m =
[[126 115 130 121 130 129]
 [110 100 139 123 138 117]
 [120 122 139 107 144 136]
 [119 128 128 106 126 114]
 [120 125 121 142 132 126]
 [114 129 131 140 131 137]
 [116 128 138 110 140 110]
 [123 116 125 112 129 109]]
Rows and columns are counted from 0.
row 0 col 0 => 126
row 6 col 4 => 140
row 2 col 3 => 107
row 0 col 4 => 130
row 7 col 4 => 129
row 0 col 1 => 115
row 1 col 5 => 117
row 5 col 3 => 140
row 2 col 5 => 136
row 4 col 4 => 132
row 3 col 4 => 126
row 5 col 2 => 131
row 5 col 1 => 129
row 4 col 2 => 121
row 0 col 2 => 130
row 6 col 0 => 116
row 2 col 4 => 144

A = ((117, 117, 135, 133, 128, 146, 119), (122, 127, 126, 129, 127, 124, 126), (110, 107, 122, 127, 127, 138, 115), (120, 115, 132, 129, 137, 128, 138), (126, 116, 126, 121, 135, 127, 139), (108, 100, 128, 128, 131, 138, 122), (126, 114, 134, 128, 137, 148, 133), (112, 117, 142, 134, 127, 139, 122), (129, 102, 117, 123, 132, 142, 119), (132, 120, 117, 119, 130, 134, 128), (128, 120, 141, 127, 132, 141, 135), (135, 123, 118, 124, 126, 136, 117), (119, 111, 110, 118, 129, 133, 123))
Rows and columns are counted from 0.
row 0 col 0 => 117
row 0 col 5 => 146
row 12 col 2 => 110
row 7 col 2 => 142
row 10 col 4 => 132
row 11 col 3 => 124
row 4 col 4 => 135
row 12 col 5 => 133
row 7 col 3 => 134
row 5 col 1 => 100
row 3 col 3 => 129
row 11 col 2 => 118
row 9 col 6 => 128
row 8 col 3 => 123
row 0 col 4 => 128
row 8 col 2 => 117
row 1 col 1 => 127
row 2 col 0 => 110
row 10 col 2 => 141
row 5 col 4 => 131
row 10 col 3 => 127
row 6 col 5 => 148
row 0 col 3 => 133
row 1 col 0 => 122
row 5 col 6 => 122
row 2 col 4 => 127
row 10 col 0 => 128
row 11 col 0 => 135
row 0 col 2 => 135
row 10 col 1 => 120
row 7 col 1 => 117

X =
[[127 129 129 127 129 127 126 127]
 [126 130 128 125 126 127 125 128]
 [130 127 129 129 129 129 130 128]
 [131 135 128 125 126 123 127 128]
 [126 119 130 130 129 134 129 127]
 [129 128 128 128 128 128 128 127]
 [122 132 130 124 134 122 120 126]
 [129 128 129 128 128 128 127 128]
 [125 130 128 124 125 127 124 127]
 [126 130 128 125 126 128 125 127]
 [138 138 149 138 150 122 138 118]
 [139 121 131 138 134 131 140 129]
 [127 133 130 127 127 130 130 124]
 [130 122 127 129 129 126 125 132]]
X[0, 0]	127
X[3, 5]	123
X[3, 2]	128
X[3, 1]	135
X[7]	[129, 128, 129, 128, 128, 128, 127, 128]
X[2, 7]	128
X[10, 7]	118
X[5, 0]	129
X[2, 3]	129
X[:, 2]	[129, 128, 129, 128, 130, 128, 130, 129, 128, 128, 149, 131, 130, 127]
X[9, 0]	126
X[10, 6]	138
X[:, 1]	[129, 130, 127, 135, 119, 128, 132, 128, 130, 130, 138, 121, 133, 122]
X[3, 6]	127
X[6, 1]	132
X[1, 6]	125
X[5, 3]	128
X[4, 7]	127
X[9, 5]	128
X[10, 4]	150
X[12, 3]	127
X[13]	[130, 122, 127, 129, 129, 126, 125, 132]
X[5, 1]	128
X[8, 6]	124
X[:, 6]	[126, 125, 130, 127, 129, 128, 120, 127, 124, 125, 138, 140, 130, 125]
X[8]	[125, 130, 128, 124, 125, 127, 124, 127]
X[:, 5]	[127, 127, 129, 123, 134, 128, 122, 128, 127, 128, 122, 131, 130, 126]
X[13, 0]	130
X[5]	[129, 128, 128, 128, 128, 128, 128, 127]
X[6, 7]	126
X[2, 6]	130
X[7, 2]	129
X[0, 7]	127
X[5, 2]	128
X[8, 0]	125
X[7, 1]	128
X[7, 7]	128
X[7, 5]	128

arr =
[[144 143 125 127 127 128 140 132 127 124 123 108 128 128 124 125]
 [142 137 135 131 131 133 137 121 131 136 128 126 120 119 137 130]
 [141 130 121 122 119 121 141 119 122 127 133 126 142 137 130 120]
 [120 126 130 130 134 131 118 125 130 128 120 130 130 119 139 134]
 [112 126 123 127 129 127 102 130 127 121 103 117 116 111 128 133]]
Rows and columns are counted from 0.
(0, 0) -> 144
(0, 9) -> 124
(4, 5) -> 127
(4, 10) -> 103
(3, 12) -> 130
(1, 5) -> 133
(3, 10) -> 120
(2, 8) -> 122
(4, 2) -> 123
(1, 8) -> 131
(2, 12) -> 142
(4, 12) -> 116
(1, 10) -> 128
(4, 4) -> 129
(2, 9) -> 127
(4, 7) -> 130
(4, 8) -> 127
(1, 14) -> 137
(1, 15) -> 130
(2, 3) -> 122
(3, 6) -> 118
(1, 11) -> 126
(0, 13) -> 128
(3, 0) -> 120
(1, 4) -> 131
(1, 9) -> 136

grid =
[[130 113 129 129 133]
 [127 146 128 126 125]
 [131 116 127 127 133]
 [122 134 125 123 126]
 [125 152 127 125 122]
 [136 127 131 133 137]]
grid[0][0]: 130
grid[4][3]: 125
grid[2][1]: 116
grid[1][0]: 127
grid[0][4]: 133
grid[2][4]: 133
grid[0][3]: 129
grid[2]: [131, 116, 127, 127, 133]
grid[0]: [130, 113, 129, 129, 133]
grid[:, 0]: [130, 127, 131, 122, 125, 136]
grid[5][1]: 127
grid[3][0]: 122
grid[5][2]: 131

M =
array([[139, 142, 139, 139, 140, 141, 142, 141, 142, 141, 141, 142, 139],
       [143, 157, 141, 135, 140, 144, 133, 137, 141, 142, 144, 142, 141],
       [143, 140, 144, 144, 140, 142, 139, 142, 140, 139, 143, 135, 141],
       [140, 137, 141, 140, 140, 141, 148, 141, 141, 140, 141, 146, 137],
       [141, 136, 140, 145, 141, 141, 149, 144, 143, 139, 139, 140, 138],
       [143, 150, 139, 137, 140, 143, 135, 140, 143, 142, 143, 144, 140],
       [141, 140, 140, 141, 140, 140, 138, 141, 141, 140, 143, 143, 141],
       [140, 139, 140, 143, 139, 140, 142, 142, 141, 140, 142, 138, 138]])
Indices start at 0.
row 0 col 0 -> 139
row 7 col 8 -> 141
row 3 col 1 -> 137
row 7 col 1 -> 139
row 7 col 2 -> 140
row 0 col 9 -> 141
row 6 col 7 -> 141
row 2 col 11 -> 135
row 0 col 1 -> 142
row 2 col 10 -> 143
row 3 col 7 -> 141
row 5 col 9 -> 142
row 4 col 12 -> 138
row 7 col 6 -> 142
row 7 col 7 -> 142
row 5 col 11 -> 144
row 4 col 5 -> 141
row 6 col 5 -> 140
row 3 col 4 -> 140
row 0 col 8 -> 142
row 6 col 0 -> 141
row 1 col 6 -> 133
row 2 col 8 -> 140
row 4 col 10 -> 139
row 3 col 9 -> 140
row 2 col 3 -> 144
row 2 col 4 -> 140
row 2 col 9 -> 139
row 6 col 9 -> 140
row 0 col 2 -> 139
row 4 col 2 -> 140
row 5 col 4 -> 140
row 6 col 12 -> 141
row 5 col 12 -> 140
row 1 col 7 -> 137

x = 140,134,135,127,129,119,108,101
x[0] = 140
x[4] = 129

W =
[[128 128 131 133 114 122 127 134 124 131 110]
 [119 127 141 138 115 115 125 134 142 141 110]
 [133 135 130 130 117 128 123 133 113 113 123]
 [132 134 130 130 123 131 124 133 116 113 127]
 [111 150 134 132 129 125 114 137 120 136 128]
 [134 137 100 117 137 128 142 123 123 129 146]
 [126 129 136 137 106 118 123 137 124 132 102]
 [135 138 107 118 132 126 135 124 119 126 142]
 [130 102 143 130 136 134 131 120 150 132 128]
 [128 103 144 132 130 130 131 122 151 135 120]]
Rows and columns are counted from 0.
row 0 col 0 = 128
row 8 col 6 = 131
row 9 col 5 = 130
row 0 col 7 = 134
row 0 col 9 = 131
row 3 col 6 = 124
row 1 col 6 = 125
row 2 col 10 = 123
row 1 col 10 = 110
row 4 col 3 = 132
row 9 col 6 = 131
row 7 col 9 = 126
row 4 col 4 = 129
row 1 col 2 = 141
row 3 col 9 = 113
row 3 col 7 = 133
row 3 col 5 = 131
row 5 col 2 = 100
row 9 col 4 = 130
row 8 col 7 = 120
row 0 col 10 = 110
row 3 col 4 = 123
row 6 col 9 = 132
row 4 col 1 = 150
row 6 col 7 = 137
row 4 col 5 = 125
row 8 col 4 = 136
row 9 col 1 = 103
row 4 col 9 = 136
row 3 col 2 = 130
row 8 col 10 = 128
row 2 col 5 = 128
row 6 col 10 = 102
row 5 col 3 = 117

data = [148 138 139 127 137 122 149 122]
data[0] = 148
data[2] = 139
data[6] = 149
data[3] = 127
